Here is a tiny trained network, its code and every weight. The questions are about switching its units off for an input and a target symbol, where a switched-off unit gives its printed mean instead of its output.

import numpy as np


def w(rows, s, z=0):
    codes = np.array(rows[::2]) - 128.0
    scale = np.full(codes.shape[1], s)
    scale[-1] = z or s
    return codes * scale


def f(y):
    return y / 2 * (1 + np.tanh(0.7978845608 * (y + 0.044715 * y**3)))


def softmax(a):
    e = np.exp(a - a.max(-1, keepdims=True))
    return e / e.sum(-1, keepdims=True)


def log_softmax(a):
    a = a - a.max(-1, keepdims=True)
    return a - np.log(np.exp(a).sum(-1, keepdims=True))


def net(x, mask):
    ids = ['βγδεημξπστφψω'.index(c) for c in x.split()]
    T = len(ids)
    res = E[ids] + P[:T]
    u = 0
    for l in range(2):
        r = res
        for j in range(2):
            rows = slice(4 * j, 4 * j + 4)
            q, k, v = (r @ M[l][rows].T for M in (Q, K, V))
            z = softmax(np.where(np.tri(T) > 0, q @ k.T / 4**0.5, -1e9)) @ v
            o = O[l][rows]
            res = res + np.where(mask[u + j], z, o[:, -1]) @ o[:, :-1]
        u += 2
        y = f(res @ A[l][:, :-1].T + A[l][:, -1])
        res = res + np.where(mask[u : u + 12], y, B[l][:, -1]) @ B[l][:, :-1]
        u += 12
    return log_softmax(res[-1] @ U[:, :-1].T + U[:, -1])


Q, K, V, O, A, B = {}, {}, {}, {}, {}, {}
E = w([
[65,111,133,123,32,41,23],'β',
[153,205,31,106,133,176,152],'γ',
[225,241,111,218,138,74,25],'δ',
[89,64,85,45,39,199,135],'ε',
[118,88,154,243,157,193,172],'η',
[24,200,43,210,180,121,168],'μ',
[126,70,200,138,203,176,105],'ξ',
[169,60,114,38,131,196,63],'π',
[218,173,101,103,174,6,247],'σ',
[177,110,129,102,209,162,138],'τ',
[63,62,147,78,51,3,233],'φ',
[2,101,153,245,48,204,99],'ψ',
[141,132,70,105,86,203,167],'ω',
],0.011)
P = w([
[123,208,106,86,208,139,132],'0',
[131,49,4,174,161,142,130],'1',
[107,143,228,118,141,154,147],'2',
[141,197,128,101,166,107,135],'3',
[157,39,2,178,113,123,127],'4',
[139,131,246,131,111,122,153],'5',
[170,183,134,110,118,78,136],'6',
[176,35,8,189,80,105,132],'7',
[121,135,240,123,130,140,154],'8',
[171,171,131,118,99,64,134],'9',
],0.01)
Q[0] = w([
[132,245,244,63,90,121,116],'L0H1',
[102,142,115,160,156,166,133],'L0H1',
[171,10,27,143,115,207,125],'L0H1',
[110,102,85,142,100,101,142],'L0H1',
[104,123,202,110,119,130,194],'L0H2',
[135,194,195,138,159,168,172],'L0H2',
[85,151,64,181,117,55,189],'L0H2',
[77,139,104,197,115,138,130],'L0H2',
],0.013)
K[0] = w([
[83,129,119,86,176,253,127],'L0H1',
[120,155,165,159,145,104,133],'L0H1',
[203,128,163,133,46,52,114],'L0H1',
[122,126,108,148,87,84,128],'L0H1',
[54,90,168,123,178,172,240],'L0H2',
[122,168,138,143,174,201,198],'L0H2',
[92,157,105,174,82,31,191],'L0H2',
[86,168,132,193,101,110,114],'L0H2',
],0.013)
V[0] = w([
[150,156,130,178,135,169,27],'L0H1',
[150,100,136,122,92,76,232],'L0H1',
[148,108,87,151,126,227,141],'L0H1',
[2,75,108,52,75,40,102],'L0H1',
[161,109,203,77,91,93,147],'L0H2',
[175,176,159,165,92,17,63],'L0H2',
[131,100,122,139,100,156,94],'L0H2',
[74,126,155,159,135,86,135],'L0H2',
],0.0062)
O[0] = w([
[165,136,126,124,43,67,45,162],'L0H1',
[92,153,122,136,157,207,232,13],'L0H1',
[208,92,153,86,88,98,136,248],'L0H1',
[2,124,101,49,202,171,118,127],'L0H1',
[133,107,154,48,190,129,70,81],'L0H2',
[73,188,81,163,216,118,51,82],'L0H2',
[113,94,96,137,151,174,147,150],'L0H2',
[57,132,144,142,148,76,117,93],'L0H2',
],0.0057,0.0013)
A[0] = w([
[176,159,87,54,93,105,141,91],'L0N1',
[155,134,169,153,191,211,160,166],'L0N2',
[82,92,139,191,70,178,91,102],'L0N3',
[94,215,176,128,150,178,110,251],'L0N4',
[136,81,54,120,167,202,171,48],'L0N5',
[141,78,207,77,166,109,133,73],'L0N6',
[188,94,177,118,159,162,92,73],'L0N7',
[71,168,93,101,133,77,81,75],'L0N8',
[93,46,171,70,28,150,117,68],'L0N9',
[106,111,254,190,104,124,98,3],'L0N10',
[153,56,78,115,137,193,51,126],'L0N11',
[193,202,116,82,189,38,109,82],'L0N12',
],0.0099,0.0054)
B[0] = w([
[67,136,47,92,99,188,119,188],'L0N1',
[177,136,136,87,130,177,163,207],'L0N2',
[168,142,84,117,214,155,135,175],'L0N3',
[132,98,185,136,35,93,64,206],'L0N4',
[97,82,84,92,101,95,113,216],'L0N5',
[127,107,151,135,169,13,78,193],'L0N6',
[181,136,162,141,99,119,62,188],'L0N7',
[164,84,195,118,157,138,156,185],'L0N8',
[67,106,135,255,191,168,186,233],'L0N9',
[67,136,74,63,133,196,77,176],'L0N10',
[144,168,123,171,172,53,100,253],'L0N11',
[111,141,158,128,200,215,168,228],'L0N12',
],0.0087,0.0049)
Q[1] = w([
[162,98,141,146,118,249,95],'L1H1',
[52,161,142,79,56,144,100],'L1H1',
[151,71,26,112,211,151,179],'L1H1',
[100,2,99,121,172,64,127],'L1H1',
[135,142,103,148,197,148,114],'L1H2',
[63,104,133,19,153,137,199],'L1H2',
[120,119,112,46,80,69,140],'L1H2',
[103,78,183,70,206,148,115],'L1H2',
],0.0058)
K[1] = w([
[178,173,156,98,99,120,124],'L1H1',
[70,134,106,123,7,151,109],'L1H1',
[112,174,74,91,254,85,175],'L1H1',
[88,83,114,116,188,7,179],'L1H1',
[164,171,145,159,147,154,109],'L1H2',
[142,116,117,42,180,181,172],'L1H2',
[65,56,131,121,115,192,155],'L1H2',
[165,124,58,49,222,150,55],'L1H2',
],0.0062)
V[1] = w([
[156,190,121,137,245,114,152],'L1H1',
[178,2,116,250,71,227,71],'L1H1',
[97,138,154,125,168,134,183],'L1H1',
[171,146,109,116,139,139,131],'L1H1',
[119,155,46,169,185,126,76],'L1H2',
[223,98,139,183,81,97,155],'L1H2',
[118,118,55,134,123,130,115],'L1H2',
[186,113,30,168,124,140,202],'L1H2',
],0.0034)
O[1] = w([
[156,173,162,98,217,123,217,221],'L1H1',
[117,36,253,108,105,113,75,247],'L1H1',
[180,142,66,164,164,135,148,127],'L1H1',
[112,112,138,85,144,92,160,128],'L1H1',
[106,185,23,135,89,196,155,253],'L1H2',
[63,142,152,48,193,99,147,148],'L1H2',
[106,145,91,142,108,126,113,154],'L1H2',
[33,142,98,129,140,143,53,154],'L1H2',
],0.0036,0.0018)
A[1] = w([
[226,93,169,230,92,122,112,199],'L1N1',
[207,116,69,159,50,121,201,253],'L1N2',
[182,140,225,164,113,15,89,147],'L1N3',
[190,234,114,48,96,223,117,184],'L1N4',
[149,122,111,211,60,88,57,190],'L1N5',
[79,14,95,76,70,168,50,144],'L1N6',
[208,162,85,10,73,23,141,148],'L1N7',
[182,134,165,120,171,221,56,152],'L1N8',
[174,126,225,29,35,139,100,87],'L1N9',
[192,132,101,44,22,93,76,164],'L1N10',
[109,115,189,41,92,85,176,246],'L1N11',
[2,180,183,123,63,140,201,8],'L1N12',
],0.0084,0.0029)
B[1] = w([
[147,141,170,135,155,236,182,243],'L1N1',
[203,196,168,73,26,111,106,186],'L1N2',
[186,115,11,126,123,164,72,254],'L1N3',
[74,64,158,234,93,116,92,207],'L1N4',
[77,170,212,215,119,136,74,199],'L1N5',
[66,144,235,61,129,135,112,209],'L1N6',
[104,97,147,137,255,74,234,162],'L1N7',
[149,55,67,80,78,72,123,230],'L1N8',
[87,177,76,148,58,60,234,217],'L1N9',
[49,195,85,102,226,74,181,173],'L1N10',
[193,179,195,68,131,124,99,177],'L1N11',
[146,170,37,164,209,185,77,163],'L1N12',
],0.008,0.0074)
U = w([
[146,140,136,72,77,99,60,226],'β',
[91,105,63,181,47,121,116,39],'γ',
[175,63,133,132,143,169,100,78],'δ',
[94,144,89,73,139,215,122,126],'ε',
[152,149,174,122,104,188,166,90],'η',
[136,240,107,164,147,148,85,26],'μ',
[167,144,35,110,125,140,166,183],'ξ',
[90,100,71,161,172,49,94,250],'π',
[105,112,132,185,170,159,192,28],'σ',
[119,2,169,150,90,91,178,192],'τ',
[153,159,203,102,204,131,143,148],'φ',
[91,124,227,161,127,119,95,87],'ψ',
[81,183,149,151,114,89,166,91],'ω',
],0.0092,0.0023)

Each question gives the input, a string of symbols that net reads in full, and the target symbol t.
The units are the heads (4 rows each of Q, K, V and O) and the neurons (one row each of A and B). Each row of codes is followed by its name. A weight is (code - 128) times the scale printed after its matrix; where a second scale follows, it is the last column's (O, A, B and U).
mask holds one flag per unit, layer by layer, with each layer's heads first. A switched-off unit (its flag False) gives its mean, the last column of its rows in O or B, instead of its output. The means were averaged over made-up inputs and are rounded, as every weight is.
A unit's drop is (log p(t) with every unit on - log p(t) with that unit switched off) / (log p(t) with every unit on - log p(t) with every unit switched off).
The circuit of an input: a set's keep is (log p(t) with only the set's units on - log p(t) with every unit switched off) / (log p(t) with every unit on - log p(t) with every unit switched off). Starting from the 12 units with the biggest drops (on a tie, the unit counted first), units are removed one at a time, each time the one whose removal leaves the highest keep (on an exact tie, the one counted first), for as long as the keep stays at least 0.8.
circuit, biggest first: the units of the circuit, biggest drop first
most important unit: the unit with the biggest drop
top k neurons: the k neurons with the biggest drops, biggest first
top k neurons in layer l: the k neurons of layer l with the biggest drops, biggest first
which heads matter: for each layer, one digit per head in row order, 1 if its drop is at least 0.15 and else 0, layers parted by /
input ψ γ φ, target π: top 3 neurons => L0N6; L0N9; L1N1
input π τ τ β ω φ τ τ, target ε: circuit, biggest first => L0H1; L0N5; L1N6
input φ η δ τ δ φ, target π: which heads matter => 01 / 00
input π ξ π σ, target σ: circuit, biggest first => L0N12; L1N4; L1H1; L0N1
input ω ψ ψ τ γ β γ τ, target π: circuit, biggest first => L0N11; L1N1; L0H1
input ε π ω η ε δ ξ β, target π: circuit, biggest first => L0H1; L0N11; L0H2
input ω τ φ ξ μ, target ε: most important unit => L0H1
input γ β π μ ξ, target π: circuit, biggest first => L0N11; L0H1
input γ τ σ φ π β ω γ, target π: circuit, biggest first => L0N11; L0H2; L1N1
input π ξ β, target ψ: top 4 neurons => L0N9; L0N10; L0N12; L1N6
input τ μ π γ τ τ ξ ψ, target σ: top 2 neurons => L0N3; L0N9
input ε β ψ β ω β π β ξ, target β: top 2 neurons => L0N6; L0N10
input τ γ ψ π π β φ γ, target ε: top 3 neurons => L0N5; L1N6; L0N2
input φ π ξ π ψ τ τ π, target ε: circuit, biggest first => L0H1
input β ξ ω ψ π τ β ω, target π: which heads matter => 01 / 00
input ω δ τ π σ γ μ ψ ω ε, target ε: circuit, biggest first => L0N1; L0N6; L1N6
input δ γ π γ β σ τ, target τ: top 3 neurons in layer 1 => L1N4; L1N8; L1N3
input σ δ δ, target γ: top 2 neurons => L0N4; L1N8
input β ξ η ξ ψ, target π: which heads matter => 10 / 00
input σ ξ ξ π ω ψ, target ε: top 3 neurons => L0N10; L0N3; L0N9
input φ ε ε ω δ π β δ, target μ: most important unit => L1N5
input τ ψ β, target ψ: top 2 neurons => L0N10; L0N12
input β π π φ τ φ τ σ τ, target ξ: top 3 neurons => L1N3; L1N9; L0N6
input η ε ω η β, target π: top 3 neurons => L0N11; L0N3; L1N1
input η β η ω η π ξ, target ξ: top 2 neurons => L1N3; L1N9
input τ π δ π π π τ ω τ γ, target γ: top 2 neurons => L1N4; L0N12
input ξ δ ε ω, target ω: top 3 neurons in layer 0 => L0N9; L0N12; L0N3
